[[-47 -63  18 -78 -76 -50 -72  -9 -39  24   8  -1   0 -66  35  40]
 [-67 -73 -73 -77   5  67  77  15 -72  64 -39 -30   5  41  52  16]
 [ 55 -56 -55  51 -20  47  74 -38   8  42  78  29 -17  27 -48 -26]
 [-20  -1 -50 -34 -78  10  18   1  59 -19  55  70 -16 -64  78 -28]]
|
[[-28  78 -64 -16  70  55 -19  59   1  18  10 -78 -34 -50  -1 -20]
 [-26 -48  27 -17  29  78  42   8 -38  74  47 -20  51 -55 -56  55]
 [ 16  52  41   5 -30 -39  64 -72  15  77  67   5 -77 -73 -73 -67]
 [ 40  35 -66   0  -1   8  24 -39  -9 -72 -50 -76 -78  18 -63 -47]]

[[ 17  10 -13 -43 -65 -41   6  10 -13 -51 -33 -21 -15  33  -2]
 [-77 -34  32  -3 -48  36  15 -30  87  46 -13  62  11  27  12]]
|
[[ 12  27  11  62 -13  46  87 -30  15  36 -48  -3  32 -34 -77]
 [ -2  33 -15 -21 -33 -51 -13  10   6 -41 -65 -43 -13  10  17]]

[[ 58  31]
 [-42 -16]
 [ -3 -37]
 [-27  11]
 [-13  54]
 [-87  25]
 [  4   4]
 [ 72 -61]
 [  1  14]
 [ 78   2]]
|
[[  2  78]
 [ 14   1]
 [-61  72]
 [  4   4]
 [ 25 -87]
 [ 54 -13]
 [ 11 -27]
 [-37  -3]
 [-16 -42]
 [ 31  58]]

[[ -1   7   4 -26 -19  21  16  -1  45  40  53  37]
 [ -4  -4  -4  -2  -3  -5  -5  -4  -6  -6  -7  -6]
 [-43  39  35  73  13 -64  11  41  -1   6  -2   1]
 [-31  26  22  41   4 -40   8  25   6  10   7   6]
 [  7  -8  -6  -4   3   4  -6  -6 -12 -11 -14 -10]
 [  1   7   4 -30 -20  26  17  -2  49  43  57  40]]
|
[[ 40  57  43  49  -2  17  26 -20 -30   4   7   1]
 [-10 -14 -11 -12  -6  -6   4   3  -4  -6  -8   7]
 [  6   7  10   6  25   8 -40   4  41  22  26 -31]
 [  1  -2   6  -1  41  11 -64  13  73  35  39 -43]
 [ -6  -7  -6  -6  -4  -5  -5  -3  -2  -4  -4  -4]
 [ 37  53  40  45  -1  16  21 -19 -26   4   7  -1]]

[[-15 -21  45   2 -19 -56  -1]
 [-61  34 -71 -31  -4  12 -25]
 [ 57   4  18  25  23 -26  -8]
 [ -6   1  42 -28  -4 -22 -17]
 [-80  -2   2  11  17  42  15]
 [ -9  -7 -21   6 -30 -39 -15]
 [-51  -3  11  -3  -8  25 -19]
 [ 19   2  46  51  57  45  25]
 [-23  42  14  46  57  45  15]
 [-35  -5 -10  -7 -39 -66   6]]
|
[[  6 -66 -39  -7 -10  -5 -35]
 [ 15  45  57  46  14  42 -23]
 [ 25  45  57  51  46   2  19]
 [-19  25  -8  -3  11  -3 -51]
 [-15 -39 -30   6 -21  -7  -9]
 [ 15  42  17  11   2  -2 -80]
 [-17 -22  -4 -28  42   1  -6]
 [ -8 -26  23  25  18   4  57]
 [-25  12  -4 -31 -71  34 -61]
 [ -1 -56 -19   2  45 -21 -15]]

[[  0 -16  20 -13   2   5  36  43   7  62  50 -17  30]
 [ -1 -18   8 -15 -12 -21  35  42 -17  57  47 -19  -5]
 [ -4 -10  24 -10  17  35  11  14  35  21  17 -10  67]
 [ -2 -18  10 -15 -11 -19  35  42 -15  58  47 -19   0]
 [ -4  11 -25   6 -11 -25 -33 -40 -25 -58 -47  11 -52]]
|
[[-52  11 -47 -58 -25 -40 -33 -25 -11   6 -25  11  -4]
 [  0 -19  47  58 -15  42  35 -19 -11 -15  10 -18  -2]
 [ 67 -10  17  21  35  14  11  35  17 -10  24 -10  -4]
 [ -5 -19  47  57 -17  42  35 -21 -12 -15   8 -18  -1]
 [ 30 -17  50  62   7  43  36   5   2 -13  20 -16   0]]
---
[[-17 -15  76 -11 -14]
 [ 16  24  33  -7  23]
 [ 39  27 -53  -5  26]
 [-12  -4  73 -17 -19]
 [ 62  49 -37 -12  33]
 [ 13  -2 -65  11   9]
 [-10 -21 -30  13 -23]
 [-79 -51   4  22 -34]]
|
[[-14  23  26 -19  33   9 -23 -34]
 [-11  -7  -5 -17 -12  11  13  22]
 [ 76  33 -53  73 -37 -65 -30   4]
 [-15  24  27  -4  49  -2 -21 -51]
 [-17  16  39 -12  62  13 -10 -79]]

[[ 70 -39]
 [-53  11]
 [-52  56]]
|
[[-39  11  56]
 [ 70 -53 -52]]

[[ 80 -38 -39 -58  30 -30]
 [ 80 -36 -38 -66  32 -25]
 [ 80 -38 -39 -59  30 -29]
 [ 80 -37 -39 -65  32 -25]
 [ 80 -35 -38 -66  32 -24]
 [ 80 -38 -39 -61  31 -28]
 [ 80 -37 -39 -62  31 -27]
 [ 80 -37 -39 -64  31 -26]
 [ 80 -38 -39 -60  30 -29]]
|
[[-30 -25 -29 -25 -24 -28 -27 -26 -29]
 [ 30  32  30  32  32  31  31  31  30]
 [-58 -66 -59 -65 -66 -61 -62 -64 -60]
 [-39 -38 -39 -39 -38 -39 -39 -39 -39]
 [-38 -36 -38 -37 -35 -38 -37 -37 -38]
 [ 80  80  80  80  80  80  80  80  80]]

[[  6  23 -23 -25  18   3  16 -21  15]
 [-14  22   9 -73  16  -1  14  -8 -36]
 [  3  -1 -16  13  21  -2  11  45   9]
 [-14   8  -3 -40 -15   1   5  -6  18]
 [ 19   1 -34  56  18  14  13  24 -23]]
|
[[ 15 -36   9  18 -23]
 [-21  -8  45  -6  24]
 [ 16  14  11   5  13]
 [  3  -1  -2   1  14]
 [ 18  16  21 -15  18]
 [-25 -73  13 -40  56]
 [-23   9 -16  -3 -34]
 [ 23  22  -1   8   1]
 [  6 -14   3 -14  19]]

[[43  1 64]
 [44  0 64]
 [43  0 64]
 [51 -3 58]
 [44  0 63]
 [34 34 24]
 [51 -2 57]
 [32 34 22]
 [33 35 23]]
|
[[64 64 64 58 63 24 57 22 23]
 [ 1  0  0 -3  0 34 -2 34 35]
 [43 44 43 51 44 34 51 32 33]]

[[-10  26  22   5   9  -6  -6  -8]
 [-58  30   7  -6 -37  19 -11  85]]
|
[[ -8  85]
 [ -6 -11]
 [ -6  19]
 [  9 -37]
 [  5  -6]
 [ 22   7]
 [ 26  30]
 [-10 -58]]
